[[-10 -26  -5 -22  -1  -1 -13   2]
 [-28 -13   2 -11   8  26  37  37]
 [ -9  33  -7 -28 -10  30 -29   1]
 [ 11 -23 -18 -24   4  31  26   5]
 [-16  -3 -20  -6 -12   7  -4  18]
 [ 15 -20 -38 -15   0  22  -4 -12]
 [ -8 -19 -27 -10  21  30   6 -15]
 [ 16  10  -8 -30 -38 -20  11  13]
 [-21  14   6 -17 -13  27 -23  10]
 [-27  -9  -5  -8 -19  13  -6  -8]]
->
[[-26  -5 -22  -1  -1 -13   2 -10]
 [-13   2 -11   8  26  37  37 -28]
 [ 33  -7 -28 -10  30 -29   1  -9]
 [-23 -18 -24   4  31  26   5  11]
 [ -3 -20  -6 -12   7  -4  18 -16]
 [-20 -38 -15   0  22  -4 -12  15]
 [-19 -27 -10  21  30   6 -15  -8]
 [ 10  -8 -30 -38 -20  11  13  16]
 [ 14   6 -17 -13  27 -23  10 -21]
 [ -9  -5  -8 -19  13  -6  -8 -27]]

[[-27 -30  -1   2  40 -35]
 [  0  -8   2   6   4   1]
 [  6  -4   5  -3  -3  12]
 [ -8  -2  12  10  -3   3]
 [ -3 -13   1   1 -10   0]
 [-13 -18  31  10   5 -20]
 [-10  10  12   7  -5   3]
 [-12  -1   7   6 -14  -3]
 [  3   3   2   3   8   6]
 [-12 -11   1  19  -8   1]
 [-11 -16  -5  20  -3 -11]]
->
[[-30  -1   2  40 -35 -27]
 [ -8   2   6   4   1   0]
 [ -4   5  -3  -3  12   6]
 [ -2  12  10  -3   3  -8]
 [-13   1   1 -10   0  -3]
 [-18  31  10   5 -20 -13]
 [ 10  12   7  -5   3 -10]
 [ -1   7   6 -14  -3 -12]
 [  3   2   3   8   6   3]
 [-11   1  19  -8   1 -12]
 [-16  -5  20  -3 -11 -11]]

[[ 29   6  39  11 -25  -4  -4  12  -2]
 [ 33   5  33  19 -25   1   7   9   2]
 [ 25   4  24  19 -21   7  17   6   6]
 [ 33   6  39  15 -26  -2   0  10  -1]
 [ 22   4  28   6 -16  -6  -8  13  -2]
 [ 23   5  31   7 -20  -6  -8  13  -3]
 [ 26   5  36   8 -23  -5  -7  12  -3]
 [ 30   4  27  21 -24   5  14   7   4]]
->
[[  6  39  11 -25  -4  -4  12  -2  29]
 [  5  33  19 -25   1   7   9   2  33]
 [  4  24  19 -21   7  17   6   6  25]
 [  6  39  15 -26  -2   0  10  -1  33]
 [  4  28   6 -16  -6  -8  13  -2  22]
 [  5  31   7 -20  -6  -8  13  -3  23]
 [  5  36   8 -23  -5  -7  12  -3  26]
 [  4  27  21 -24   5  14   7   4  30]]

[[ 10  16  41   2  12 -19  22 -30   0 -24  25]
 [ 11  12 -35  -7  14 -11   4  45  -4   7 -44]
 [ 20 -27 -32 -21 -23 -29  40  -6   1 -28   6]
 [-14  27 -18  32  -1  33 -22 -21  15  32  16]
 [ -8  -7  38  14   2 -28  14  18 -32  22 -38]]
->
[[ 16  41   2  12 -19  22 -30   0 -24  25  10]
 [ 12 -35  -7  14 -11   4  45  -4   7 -44  11]
 [-27 -32 -21 -23 -29  40  -6   1 -28   6  20]
 [ 27 -18  32  -1  33 -22 -21  15  32  16 -14]
 [ -7  38  14   2 -28  14  18 -32  22 -38  -8]]

[[-13 -18   9  28  30  10  -6  -7   7  14]
 [  3  36   7 -27 -37 -14   0  -6  14 -14]
 [ 10  34  11 -17 -42 -23  -2  -8   5  -3]
 [-10 -23  -6  -1  44   0  -5 -24   5  15]
 [ -7   2   6   0  -4  39 -25 -15 -21  21]
 [ 10  33  11 -15 -41 -25  -2  -9   4  -2]
 [  9   6   2  27 -27 -42 -14   2  -7 -22]]
->
[[-18   9  28  30  10  -6  -7   7  14 -13]
 [ 36   7 -27 -37 -14   0  -6  14 -14   3]
 [ 34  11 -17 -42 -23  -2  -8   5  -3  10]
 [-23  -6  -1  44   0  -5 -24   5  15 -10]
 [  2   6   0  -4  39 -25 -15 -21  21  -7]
 [ 33  11 -15 -41 -25  -2  -9   4  -2  10]
 [  6   2  27 -27 -42 -14   2  -7 -22   9]]

[[ -8 -41   7  27]
 [ 15 -18  41 -21]
 [-42  24  44  -1]]
->
[[-41   7  27  -8]
 [-18  41 -21  15]
 [ 24  44  -1 -42]]
---
[[  0 -19 -50  10  -8  -7 -21 -10  14  30  18  13]
 [  6   6  15  40  -3  10  31 -14 -50  38 -13   0]]
->
[[  6   6  15  40  -3  10  31 -14 -50  38 -13   0]]

[[-34 -31]
 [ 33  30]
 [-41 -43]
 [-35 -36]
 [ 28  32]
 [-29 -32]
 [-17 -19]
 [ -1  -2]
 [  0   0]
 [-44 -46]
 [ 21  22]
 [  5   5]]
->
[[ 33  30]
 [-35 -36]
 [-29 -32]
 [ -1  -2]
 [-44 -46]
 [  5   5]]

[[-37  18  17 -37 -37 -37  19  19  19 -37  19]
 [ 38 -21 -22  37  37  36 -19 -21 -22  37 -20]
 [ 37 -29 -28  37  37  36 -29 -28 -29  37 -29]]
->
[[ 38 -21 -22  37  37  36 -19 -21 -22  37 -20]]

[[ -5  26  23  42 -11  22]
 [  3 -16 -13 -25   7 -13]
 [  3 -16 -13 -25   7 -13]
 [ -5  26  23  42 -11  22]
 [ -5  25  23  42 -11  22]
 [ -5  25  22  40 -11  21]
 [  3 -16 -13 -25   7 -13]
 [  3 -16 -13 -25   7 -13]
 [  3 -16 -13 -25   7 -13]
 [ -5  25  23  41 -11  22]
 [  3 -16 -13 -25   7 -13]]
->
[[  3 -16 -13 -25   7 -13]
 [ -5  26  23  42 -11  22]
 [ -5  25  22  40 -11  21]
 [  3 -16 -13 -25   7 -13]
 [ -5  25  23  41 -11  22]]

[[ 21  21 -48 -47 -47]
 [-33 -32  49  49  48]
 [ 39  39 -50 -50 -49]
 [ 28  29 -49 -50 -48]]
->
[[-33 -32  49  49  48]
 [ 28  29 -49 -50 -48]]

[[ 12  26   4]
 [ -1  -7  -6]
 [ 16  49   7]
 [  0  17   5]
 [ 11  16   9]
 [-19 -50   0]
 [ -7  -4 -12]
 [ -4  -8  -4]
 [ 25  40  10]]
->
[[ -1  -7  -6]
 [  0  17   5]
 [-19 -50   0]
 [ -4  -8  -4]]

[[-24  -4 -28 -30]
 [-35  35 -36 -36]]
->
[[-35  35 -36 -36]]
